Known rows:
planos: [ 25 -30 -18 -47 -25  12   7  31 -43 -31  18 -40 -11  21 -31  18  -5 -22
  28   6 -26 -23   5  39 -38  44  31   3 -29  31 -17  39  34 -19 -59  29
  20 -30   5  10  32  25 -42  32  -3  26]
bubor: [-33  -3  33 -20 -18  -1 -24 -30  55 -21 -42  27 -10   7  41 -24 -36 -16
 -23 -38  -9  23 -52   2  40  -7  42  10  43  35   4 -72 -13 -39  31   6
  -6  38 -35  30  -4  -5  23 -40  33   3]
stiskir: [ -3   3 -13  48  35 -11  57  -5  35  18 -35  31  15  -9  43 -11 -15  23
  -4 -11  -7  26 -26   1  42  10  13 -47  39  30  31  31  14  31  15   4
 -36 -50   5   0 -24  32  -1 -34 -25 -16]
linavus: [ 46  26  19  52  39 -34  47 -42 -30  13  38 -12   1  16  34 -10  21   3
  39   3  53 -31 -53 -22  21  44 -40  41  38  34  48  57 -29  39  22  16
 -38 -18 -27   1  21   7  49  -1 -38 -41]
klipi: [ 47   2  24  53  31 -35  32 -36 -31 -12  40 -33  17  24  31 -19  22   0
  51  -1  40 -31 -51 -12  16  51 -42  54  34  36  45  65 -31  44  -2  27
 -55  -9 -25   9  24  23  44   6 -43 -44]
pulukor: [  0  52   1 -44  -8 -35 -46  26 -60  22 -30 -27  37  20 -57  40  30 -17
  41 -23  51  19  41 -35 -17   2 -44 -23 -48 -50 -11  56 -40  12  40  10
 -35  39  52  22 -34  -1 -35 -28  48 -40]
fono: [-22  29 -16 -47 -20 -37   8 -41  25   7  54 -31 -22  18  -4  25  13  20
  18  26 -22  -3  50  23 -36 -64   7  50 -15  26 -12 -71  33  26 -24  29
  -3   4  17  -5 -27  21  36  35  -7  17]
mutom: [  1  25 -19 -39 -20 -34 -11 -38 -30 -10  47 -37 -23  25  20  36   9  22
  19  -1 -31   2  44  18 -33 -58  13  51 -29  18 -24 -55  35  24 -40  37
 -12   5  20  -4 -27  26  34  43  -8  26]
flobrugre: [-30  41  -1  62  18 -18 -38   9 -18  34 -36  24 -13 -50 -12 -20  23  21
 -45  13 -42  17 -54 -35   9 -43 -43 -63  49  18 -36 -67   0 -33  30  23
  21 -35  -7 -37  38 -25  11 -41  41 -15]
grirebin: [ -8  47  11  52  29 -26  17 -13  16  20 -41  34   6 -21  10  -5  21  26
 -32 -19 -41  22 -39 -41  30 -46 -34 -65  47  12 -27 -59  -2   4  39  21
  14 -38  13 -24  15   4  28 -41  18 -31]
regra: [ -5 -63   1  37 -16  41 -25  33  24 -15 -43  19  22 -13  17 -27 -31  10
 -19  -5 -40  10  -9  12  28  53  33 -37  25 -23 -11  24  -8  -6 -13 -15
  21  -9 -24  -3  -8  17 -36  -1 -20  17]
zurul: [  1  44 -31 -42 -10 -22  67  17  10 -13  48 -51 -31   4 -44  38  31  19
  19   9  21 -40  42 -28 -19 -47 -14  22 -15  31  20 -51  39 -17  25 -27
   2 -28  36 -16  20  10  43  25   6  25]
klibelen: [-29  40 -38 -43   0 -27  52 -13 -43   0  41 -46 -32  12 -27  33  30  14
  10  -1  11 -53  18 -29 -16 -52  -6  40 -18  31  28 -54  45 -19  33 -20
   4 -39  27 -25  35  -7  44   6  40  20]
fumeflel: [ 25 -19 -15 -46 -18   8  -1  35 -40 -23  25 -39 -10  23 -29  17  -9 -20
  31  17 -28 -27   2  37 -27  52  24  -3 -14  36  -6  38  38 -18 -65  29
  14 -34   7   2  34  23 -49  37 -10  21]
flekik: [ 51  28  20 -44 -17  15  56  22  69 -43  41  27 -35 -22 -53  40 -12 -31
  31  30  41  28  -1  37 -25 -37  -9  20 -10  35 -22 -51  35 -29  24 -42
  33  -8  10  28  32  13  -6  32 -44  31]
podu: [ 24 -25 -19 -50 -23  12  -6  37 -51 -33  23 -46 -11  22 -30  14  -4 -25
  40   8 -29 -26  -3  47 -26  47  35   9 -23  37 -10  45  43 -17 -58  20
  21 -27   4   9  35  17 -45  30 -13  22]
grefir: [-39  26 -15  60   1  14 -47  28 -27  27 -38  32 -17 -43 -26 -33  22  22
 -49  45 -42  28 -48 -31  -6 -38 -46 -64  34  18 -45 -54  18 -39  12  18
  32 -31 -23 -32  37 -45  -4 -37  43  -5]
gaskegra: [ 53  66  -5 -13   5 -37  45 -24 -46 -22   2  17 -12  26  18  38  -9  -8
  62 -11  34  25 -29  46 -19  19  -3   7  42  38  18  55  41  32 -33  46
 -21 -50  31  23  34  21 -29  23 -29 -18]
baskol: [ 31  19  20  52  37 -20  25 -30  45  11 -36  26  25   4  39  -1 -31  14
  23 -19   2  32 -45  42  36  25   0 -55  42  25  12  45  -3  35  10  35
 -13 -36  20  13 -12  27 -29 -19 -39 -35]
fiklol: [-10 -51   1  47 -20  40 -37  33  14 -14 -37  19  24 -14  26 -30 -39  10
 -23   0 -47  16  -9  15  28  39  22 -64  15 -30 -19  32 -12 -20 -20 -11
   9 -15 -15   2  -9  15 -46   4 -17  17]

Facts:
baskol δ: ranar koflak
briklo δ: drestal
bubor δ: gruno
daklaklu δ: pitribrol briklo
dopir δ: flobrugre
drostodrol δ: flover kleres
fepliran δ: flover
fizer δ: grirebin
flobrugre δ: grirebin
fono δ: drestal pafar
gaskegra δ: baskol
getrusur δ: flobrugre grefir
graskul δ: plimok
grirebin δ: skasus fepliran
grosim δ: zelal poploti plogro
grubik δ: drestal
kasun δ: turun flekik
klasal δ: klibelen
klibelen δ: flover
klipi δ: stiskir
klogro δ: zurul
linavus δ: ranar treno
mutom δ: fono
pafar δ: fepliran klibelen zurul
pastene δ: sapiplen trafis skaplus
pitribrol δ: fono plogro
plogro δ: pafar skastur
poploti δ: vuvum ranar
pulukor δ: tadrak
skaplus δ: gruno klasal
skastur δ: didopal klasal
skasus δ: ranar
stiskir δ: linavus
stulupi δ: laklik pafar graskul zurul
tadrak δ: fepliran plimok
trafis δ: bubor briklo
treno δ: zelal
turun δ: kleres briklo
vena δ: didopal
vuvum δ: flover loteri pafar drostodrol
zadre δ: skasus gruno turun skastur
zelal δ: vuvum klibelen zurul
zurul δ: flover kleres
γ a <- baskol bubor daklaklu faskal fiklol fizer flobrugre fupe gagik graskul grefir grirebin grubik gruno kasun kleres klinak klogro loteri lunobra pitribrol plogro poploti ralas ranar regra rori ruduk skasus stiskir trafis treno vena zadre zefol zelal
γ c <- briklo drabam getrusur grosim klasal lubu pafar plimok poflol pulukor trozil turun vuvum
γ d <- didopal dopir drostodrol fidonel klipi linavus plesuston skaplus stuber tomon
γ b <- drestal fepliran flekik flover fono fumeflel gaskegra klada klibelen koflak laklik mutom nefen pastene planos podu sapiplen skastur stulupi tadrak zisa zurul

Rows:
No name comes twice in this set of rows, the named rows included.
[ 50  55 -24  50  33 -35 -58   5 -58  32 -12  29 -20 -45 -47 -31  38  -9
  19 -11 -24  28  10 -29 -27  -6 -46 -14 -17 -30 -50  54   9 -45  -6  37
  -5  36  -3  14  17 -24 -46 -40  65 -41]	getrusur
[-10  -3 -27  28  18  -3  53  -9   8   0  -6  18   8  -2  47 -19   6  33
 -32 -20  -4 -21  39 -43  35 -44   8  18  33 -33  20 -49   8   1  37 -34
 -37 -20   6 -29 -26  20  36 -27   4  12]	zelal
[  5 -19  -1 -46  12   7  34 -41 -46  16  -9  18 -34  23  46  41 -10 -38
  15 -23  31 -60   7  17 -30 -27  23  75 -32  33  11 -70  25 -37  24  44
  17 -16  17 -30  20 -19  -9  24  44  13]	skastur
[-41  -9  12 -35  24  34  66  10  74  -5   7  19 -26 -55 -44   4   5  24
 -49  33   0  15  13 -33  31 -49  -7 -54  40  12  11 -71  -9 -13  33 -42
  18   5 -10   4 -27 -23  50  -8 -16  30]	kleres
[-23  13  31 -16 -14 -20 -36  34  75   5 -48  -3  38  23 -32  40   0  23
 -28 -23 -23   5  19 -29  27 -16   7 -72 -34 -46  -6 -55 -33  30  29   0
  23  -7  46 -27 -30  25   2   2 -13 -36]	graskul
[-31 -74  37 -46  41  39 -45 -41 -34  43 -23  29 -31  17  32  17  -2 -43
 -23  -7  55 -56 -49  23 -31  25 -35  63 -39  33  39  24 -36  38  25   1
  25  43 -23 -47   4 -58  33   6 -23 -33]	didopal
[  5  50  13 -45  23  -4  21 -42  41   9  44  27 -32 -45 -43  -4  24 -19
   8   2  62  38  43  12 -20 -43 -32  59 -30 -30 -22  28  -9 -29  32 -41
 -19  41 -14  37 -42 -31 -14  -7   4  19]	turun
[-17   2 -28  29  35  -2  73 -14  31   9 -15  13   2  -4  45 -14  -5  26
 -26 -25   3 -23  22 -38  43 -16  15  -5  36 -10  41 -12   2   9  32 -27
 -37 -40  12 -16 -11  29  35 -24 -11   8]	treno
[ 59  21  20  -9  13 -23  47 -37   7 -13  42 -42 -13  -5 -12   6  27   7
  -3  11  41 -42  -5 -37 -22  -9 -46  61 -15  12  40  45 -33  39  35 -41
 -26  43 -26 -15  20 -11  55  20 -38   2]	drostodrol
[-33  40   4 -51   5 -15 -57  38  27  42 -47 -34  30  24 -50  40  29 -18
  28   0  48  13  37  -9 -19  -5 -42 -60 -52 -45   8  46 -25  44  36 -32
   6  21  47  23 -31 -59 -27 -32  40 -43]	plimok
[ 35  13  -5  23  -4   7  67  20  23 -27 -13  20  15 -14  35   6  11  22
 -34 -19 -20  16  40 -34  34 -36   7  -9  16 -59   5 -52  -8 -22  29 -34
 -22  21   6 -25 -16  24  43   0 -16  23]	klogro

Now the same objects, written a new way:
Known rows:
bubor: [ -7  20  -8 -37   7 -17 -23  -7 -19  -5  -3  10   5   0   3  -6 -12 -16
  -4 -49  14  16  -3  16  13   5  -6 -14  -6  33  -2  -1   4 -26]
ralas: [ -1  -3   3 -15   2  -5 -15  -2   2   0  -1   8 -13 -11   9   0  -4   8
  -4 -16   4   0   6   6   0  -1   8 -13  -9   6  -2 -11  -6  -1]
zadre: [  3  -1  -8 -26  11 -18 -20  -1  -4  13   6   1 -16  -1   6  -5  16  -3
   7 -24 -14  17  15  18   6  12   4 -12   5  15 -10  -7  -6   4]
klogro: [ 26 -12  -6 -12   3 -16 -33 -14   2  10  20  39 -25  16   6   5  17  11
  -3   9 -22  -2   9  14 -13   5   4  -9   5  25  -9 -33 -31  15]
flobrugre: [ 15   1   5 -19   1  10  -7  37  44  17  38 -39 -27   7  18 -24 -25  -2
  32  18  16  17   6  23 -42  23  16 -37 -46  -6  20 -72   1  -3]
fupe: [  3   0   1 -14   2  -9 -17   2   1   2  -1   3 -13 -12   9   0   0   9
  -6 -14   1  -1   7   7   1  -1   7 -13  -9   4  -3  -9  -8   4]
ruduk: [  2   1   4 -13   0  -8 -19   1   2   0   2   5 -10  -7  11   0  -6   9
  -5 -16  -1   0  10   7  -1  -5   9 -14  -9   6  -3 -14  -6   1]
graskul: [ -2 -20  -6  -3 -12 -24 -24  -4   3   4 -11  51  -5 -27  -7   7 -10  27
 -11   9  -4 -10 -23   0   9  -1   9 -13 -16 -13  12 -25 -12  23]
sapiplen: [-31  32 -11 -32   6  15   6   9 -33 -34 -10  23  56  15 -29  -3 -45 -36
  -1 -44  44  -2 -52   7   5  14 -26   2  13  46  19  22  23 -58]
skastur: [ -2 -13 -18  18  -4  37   4   6   2  -1  -9   0  38  -3   0  12  -7 -10
   7  -5  -8   8  -9   9  -5  12   3   9  20  12   2  39   4   5]
podu: [ -3  -5  -5   5  -3  20  16  13  -1 -13   5  10  13   7 -10  10 -10   6
  14  13   1  -5 -12   1  -3   8  -2  13  17   5  10  11   5  -1]
flover: [  2  -7  -7  23 -12  36  -7   3   1 -28  -6  23  31   5  -7  16 -27  12
  -5  24  15 -25 -18 -11 -17 -10  -2  14  12   7  12   8  -2   1]
fepliran: [ -4 -18 -12  13  -7  20  10  15   6  -4   7  24  16   5 -12  12 -11  11
  16  35  -3 -10 -23   0 -12  13  -2  11  12  -4  17  -8  -1  13]
zurul: [ 10 -13 -12  17  -7  23   0   3   0 -15   4  27  17  17  -7  14 -10  10
  -1  25  -6 -15 -15  -4 -12   2  -2  14  21   6   9   9 -11   6]
tadrak: [-20 -30 -15  13 -11   2  19  22   0   1  -4  50  24 -24 -26  11 -14  22
  13  36 -10  -6 -48  -8   8  20  -3   7  10 -26  29  -2   6  33]
pafar: [ -7   9  -2  14  -5   5   6 -29   6   5   1  10  15   6   2  -3   6 -13
 -24  19 -15   2  -1  -8   5  -4 -14  18  -9 -21  -6   0  -4   7]
drabam: [-16  19   4   7   1   2   9 -20   5   6   7  -7  12   1  -2  -8   3 -20
 -16  10 -17   7  -1  -9   1   4 -16  16  -8 -27  -4   5   4   3]
vuvum: [ -3  15   0  19  -5   7  -3 -30   6   1   6  12  13  12  -3  -3   2 -16
 -28  24 -13  -6   2  -7  -8 -10 -13  20  -6 -15  -7   1  -8   3]
trozil: [-17  15   6   8   1   1  12 -22   6   8   6  -8   9   4  -3  -9   0 -23
 -19  11 -16   8   0 -10   2   0 -14  18 -10 -21  -3   6   4   1]
plesuston: [ 14  -4   4  25   1 -21   8  -3 -12  10 -14 -26  -5   8 -11 -14  30 -17
   2  10  19  -1 -16  -6   2  -6  -7  -8   4   5 -11   7  13 -12]

Rows:
No name comes twice in this set of rows, the named rows included.
[ 13  15   9   4 -23  36   6  54  72  -8  28 -72 -18  -7  45 -32 -59  13
  36  16  54  14   1  14 -52  15  25 -53 -75 -29  38 -77  22 -19]	grefir
[ 18  -8  -1 -35  16 -15 -22  15  21  33  43  -6 -35  12  -6 -16  11 -10
  22  19 -20  18   4  28 -34  28  10 -27 -17  12   7 -52 -17  11]	fizer
[  4  -4 -23   6 -26  29  34   5 -21 -43 -25  12  15  19  28  24 -17  15
  26   4  18   6  11  -4  37 -14  -7  16  10  -6   5  46   6 -11]	drestal
[  9  32 -28  63  21  14 -71  -2 -45 -36  -2 -42  23  -1 -22 -13 -34  64
  50 -34 -13   1  35 -60  19  16 -25  35  41 -11   5 102  37  61]	flekik
[  8  -6   1 -18   4  -3 -20  13  22  18  20  -7 -21  -1   4 -10  -5   8
  11   7   2   5   8  16 -26   8  12 -20 -21   5   8 -43  -6   4]	grirebin
[  7   7  52  23  17 -33  34  10  -2   7  -5 -36 -21  -4 -17  -8  44  -2
 -31   1  21 -20 -26 -23  -7 -26   0  10  18   3  -9  -6   8 -24]	linavus
[ -8  28 -12  -4  -4  -3  15 -26 -13  -5  -4  -4  10  14  11  -7   3 -20
  -4  -2 -15  26  18  -6  30   3 -26  21  -5 -17  -8  28   8  -2]	briklo
[ 13  -2  -4  -9  -9  -2 -21 -11   1  -2  -9  18  -9  -2  19   5   0   7
  -6 -16  -5   1  16  10   1  -6  10  -9  -7  10  -9  -4 -13   2]	plogro
[ 15  -3 -11 -17 -12 -10  -9 -13  -7 -13 -11  16 -15   3  30   7   5  13
   5 -17  -1  10  24  13  21  -4   7  -5  -9   9 -10   3  -9  -2]	pitribrol
[ 18  -5 -23 -40 -20 -23  41  -4 -26 -14 -10   8 -45  19  59  14  23  14
  36 -15 -12  39  54  21  62  -4   3  -2  -7  -7 -13  17  -4   0]	grubik
[-17  -4  30 -10   8   6 -17  -6   1  -5 -16  -4  -6 -14  -3   9 -21  13
 -24 -13  20 -37  10 -10  -9 -34  17  -5 -12   1  -6 -20 -11 -16]	ranar
[-39 -18  -7   3  -1 -47  31  -4   5  45   8  44   3 -39 -33  -8  17  -1
  -1  44 -47  27 -44 -12  35  30 -16  11 -13 -66  20 -17   9  50]	pulukor
[  5 -25 -14   7  -7  12   7  12  -2   1  10  39   8  14  -9  19   3   9
  13  39 -17  -4 -22   1  -4  14  -3  13  25   3  15   1 -10  20]	stulupi

